Below is a small trained network, with its code and all its weights. Each question gives an input and a class and asks what happens when units are switched off, that is, made to give their printed mean instead of their output.

import numpy as np


def w(rows, s, z=0):
    codes = np.array(rows[::2]) - 128.0
    scale = np.full(codes.shape[1], s)
    scale[-1] = z or s
    return codes * scale


def norm(h):
    return h / np.sqrt((h * h).mean(-1, keepdims=True) + 1e-5)


def f(y):
    return y / 2 * (1 + np.tanh(0.7978845608 * (y + 0.044715 * y**3)))


def log_softmax(a):
    a = a - a.max(-1, keepdims=True)
    return a - np.log(np.exp(a).sum(-1, keepdims=True))


def net(x, mask):
    res = np.array(x, float).reshape(1, 4) / 4 @ E
    u = 0
    for l in range(2):
        y = f(norm(res) @ A[l][:, :-1].T + A[l][:, -1])
        res = res + np.where(mask[u : u + 9], y, B[l][:, -1]) @ B[l][:, :-1]
        u += 9
    return log_softmax(norm(res)[-1] @ U[:, :-1].T + U[:, -1])


A, B = {}, {}
E = w([
[184,146,15,165],'x0',
[88,63,138,254],'x1',
[18,175,186,149],'x2',
[129,130,131,126],'x3',
],0.00056)
A[0] = w([
[133,69,180,170,147],'0.n0',
[128,2,159,167,135],'0.n1',
[185,124,163,30,114],'0.n2',
[110,108,132,132,227],'0.n3',
[120,129,78,119,22],'0.n4',
[104,155,105,168,195],'0.n5',
[120,150,139,139,95],'0.n6',
[117,41,190,162,2],'0.n7',
[127,5,152,176,162],'0.n8',
],0.0022,0.00078)
B[0] = w([
[198,146,174,134,190],'0.n0',
[222,189,200,121,220],'0.n1',
[33,32,91,166,155],'0.n2',
[161,106,183,115,226],'0.n3',
[155,165,109,139,53],'0.n4',
[142,87,127,90,223],'0.n5',
[121,138,142,109,106],'0.n6',
[246,192,127,153,90],'0.n7',
[231,198,239,139,252],'0.n8',
],0.0012,0.00045)
A[1] = w([
[164,46,167,11,2],'1.n0',
[161,51,166,13,122],'1.n1',
[171,108,166,118,103],'1.n2',
[90,246,75,70,21],'1.n3',
[96,196,115,253,47],'1.n4',
[150,239,129,219,27],'1.n5',
[90,172,106,243,74],'1.n6',
[84,174,170,113,185],'1.n7',
[156,128,162,125,146],'1.n8',
],0.0027,0.00062)
B[1] = w([
[44,33,69,72,145],'1.n0',
[62,75,69,69,241],'1.n1',
[96,120,111,161,150],'1.n2',
[157,190,171,253,143],'1.n3',
[59,27,62,51,246],'1.n4',
[36,46,91,144,194],'1.n5',
[67,48,73,34,230],'1.n6',
[187,146,63,150,254],'1.n7',
[101,126,100,161,175],'1.n8',
],0.0021,0.00033)
U = w([
[17,2,39,25,253],'0',
[247,63,253,157,122],'1',
[240,177,15,57,109],'2',
[214,26,47,239,63],'3',
[37,232,212,31,76],'4',
[20,76,243,203,87],'5',
[88,248,52,226,144],'6',
],0.0065,0.0024)

Each question gives the input, the list of numbers given to net, and the class t.
The units are the neurons (one row each of A and B). Each row of codes is followed by its name. A weight is (code - 128) times the scale printed after its matrix; where a second scale follows, it is the last column's (A, B and U).
mask holds one flag per neuron, layer by layer. A switched-off neuron (its flag False) gives its mean, the last column of its row in B, instead of its output. The means were averaged over made-up inputs and are rounded, as every weight is.
A unit's drop is (log p(t) with every unit on - log p(t) with that unit switched off) / (log p(t) with every unit on - log p(t) with every unit switched off).
The circuit of an input: a set's keep is (log p(t) with only the set's units on - log p(t) with every unit switched off) / (log p(t) with every unit on - log p(t) with every unit switched off). Starting from the 12 units with the biggest drops (on a tie, the unit counted first), units are removed one at a time, each time the one whose removal leaves the highest keep (on an exact tie, the one counted first), for as long as the keep stays at least 0.8.
circuit, biggest first: the units of the circuit, biggest drop first
top k neurons: the k neurons with the biggest drops, biggest first
drop of u: that unit's drop, to one decimal
input [8,-5,1,3], class 6: top neuron => 1.n3
input [0,4,-3,-4], class 1: circuit, biggest first => 0.n8; 0.n1
input [1,-2,6,-1], class 6: circuit, biggest first => 1.n3; 1.n7
input [2,6,7,-8], class 0: top 3 neurons => 1.n4; 1.n6; 1.n3
input [1,4,7,4], class 0: top 3 neurons => 1.n4; 1.n6; 1.n3
input [-2,5,-6,-6], class 1: circuit, biggest first => 0.n8; 0.n1
input [0,-2,-5,7], class 0: top 3 neurons => 1.n0; 1.n1; 0.n2
input [1,-8,1,0], class 6: top 3 neurons => 1.n3; 1.n4; 1.n6
input [-6,-4,-4,8], class 0: top 2 neurons => 1.n0; 1.n1
input [-3,1,0,-1], class 1: drop of 0.n7 => 0.2
input [3,-8,6,-3], class 6: drop of 1.n3 => 0.6
input [6,5,2,-6], class 0: drop of 1.n6 => 0.3
